Below is a small trained network, with its code and all its weights. Each question gives an input and a class and asks what happens when units are switched off, that is, made to give their printed mean instead of their output.

import numpy as np


def w(rows, s, z=0):
    codes = np.array(rows[::2]) - 128.0
    scale = np.full(codes.shape[1], s)
    scale[-1] = z or s
    return codes * scale


def f(y):
    return y / 2 * (1 + np.tanh(0.7978845608 * (y + 0.044715 * y**3)))


def log_softmax(a):
    a = a - a.max(-1, keepdims=True)
    return a - np.log(np.exp(a).sum(-1, keepdims=True))


def net(x, mask):
    res = np.array(x, float).reshape(1, 2) / 4 @ E
    y = f(res @ A[0][:, :-1].T + A[0][:, -1])
    res = res + np.where(mask, y, B[0][:, -1]) @ B[0][:, :-1]
    return log_softmax(res[-1] @ U[:, :-1].T + U[:, -1])


A, B = {}, {}
E = w([
[62,255,25,78],'x0',
[222,128,49,231],'x1',
],0.011)
A[0] = w([
[198,150,67,230,226],'neuron 0',
[90,49,195,97,254],'neuron 1',
[118,18,212,76,215],'neuron 2',
[136,32,177,121,213],'neuron 3',
[140,24,188,149,205],'neuron 4',
[176,130,86,223,196],'neuron 5',
[77,247,87,36,246],'neuron 6',
],0.015,0.0074)
B[0] = w([
[148,48,45,199,241],'neuron 0',
[148,207,251,39,207],'neuron 1',
[197,209,208,68,219],'neuron 2',
[154,136,202,168,202],'neuron 3',
[191,174,213,197,213],'neuron 4',
[163,99,73,193,216],'neuron 5',
[42,124,56,45,255],'neuron 6',
],0.013,0.023)
U = w([
[204,181,181,128,52],'0',
[30,167,107,20,251],'1',
[175,120,173,194,20],'2',
[155,54,52,186,246],'3',
[146,191,224,43,139],'4',
[181,16,158,187,81],'5',
[82,157,147,178,2],'6',
[84,105,1,124,139],'7',
],0.012,0.0082)

Each question gives the input, the list of numbers given to net, and the class t.
The units are the neurons (one row each of A and B). Each row of codes is followed by its name. A weight is (code - 128) times the scale printed after its matrix; where a second scale follows, it is the last column's (A, B and U).
mask holds one flag per neuron, in row order. A switched-off neuron (its flag False) gives its mean, the last column of its row in B, instead of its output. The means were averaged over made-up inputs and are rounded, as every weight is.
A unit's drop is (log p(t) with every unit on - log p(t) with that unit switched off) / (log p(t) with every unit on - log p(t) with every unit switched off).
The circuit of an input: a set's keep is (log p(t) with only the set's units on - log p(t) with every unit switched off) / (log p(t) with every unit on - log p(t) with every unit switched off). Starting from all 7 units, units are removed one at a time, each time the one whose removal leaves the highest keep (on an exact tie, the one counted first), for as long as the keep stays at least 0.8.
circuit, biggest first: the units of the circuit, biggest drop first
k most important neurons: the k neurons with the biggest drops, biggest first
drop when u is switched off: that unit's drop, to one decimal
input [5,6], class 7: circuit, biggest first -> (neuron 4)
input [-5,6], class 5: circuit, biggest first -> (neuron 6; neuron 0)
input [-5,5], class 5: 3 most important neurons -> (neuron 0; neuron 5; neuron 1)
input [-7,4], class 2: circuit, biggest first -> (neuron 0; neuron 4)
input [5,7], class 3: 2 most important neurons -> (neuron 0; neuron 5)
input [-5,8], class 3: 3 most important neurons -> (neuron 0; neuron 1; neuron 5)
input [2,-1], class 1: 2 most important neurons -> (neuron 0; neuron 5)
input [-3,2], class 2: 2 most important neurons -> (neuron 6; neuron 1)
input [6,7], class 7: 3 most important neurons -> (neuron 6; neuron 4; neuron 3)
input [-2,4], class 3: 2 most important neurons -> (neuron 1; neuron 2)
input [1,-4], class 1: 3 most important neurons -> (neuron 4; neuron 6; neuron 3)
input [-4,7], class 3: 2 most important neurons -> (neuron 0; neuron 1)
input [4,1], class 7: drop when neuron 2 is switched off -> 0.5
input [6,2], class 7: circuit, biggest first -> (neuron 1)
input [2,1], class 7: drop when neuron 1 is switched off -> 0.3
input [7,-3], class 1: drop when neuron 2 is switched off -> 0.0
input [-8,3], class 0: 2 most important neurons -> (neuron 2; neuron 1)
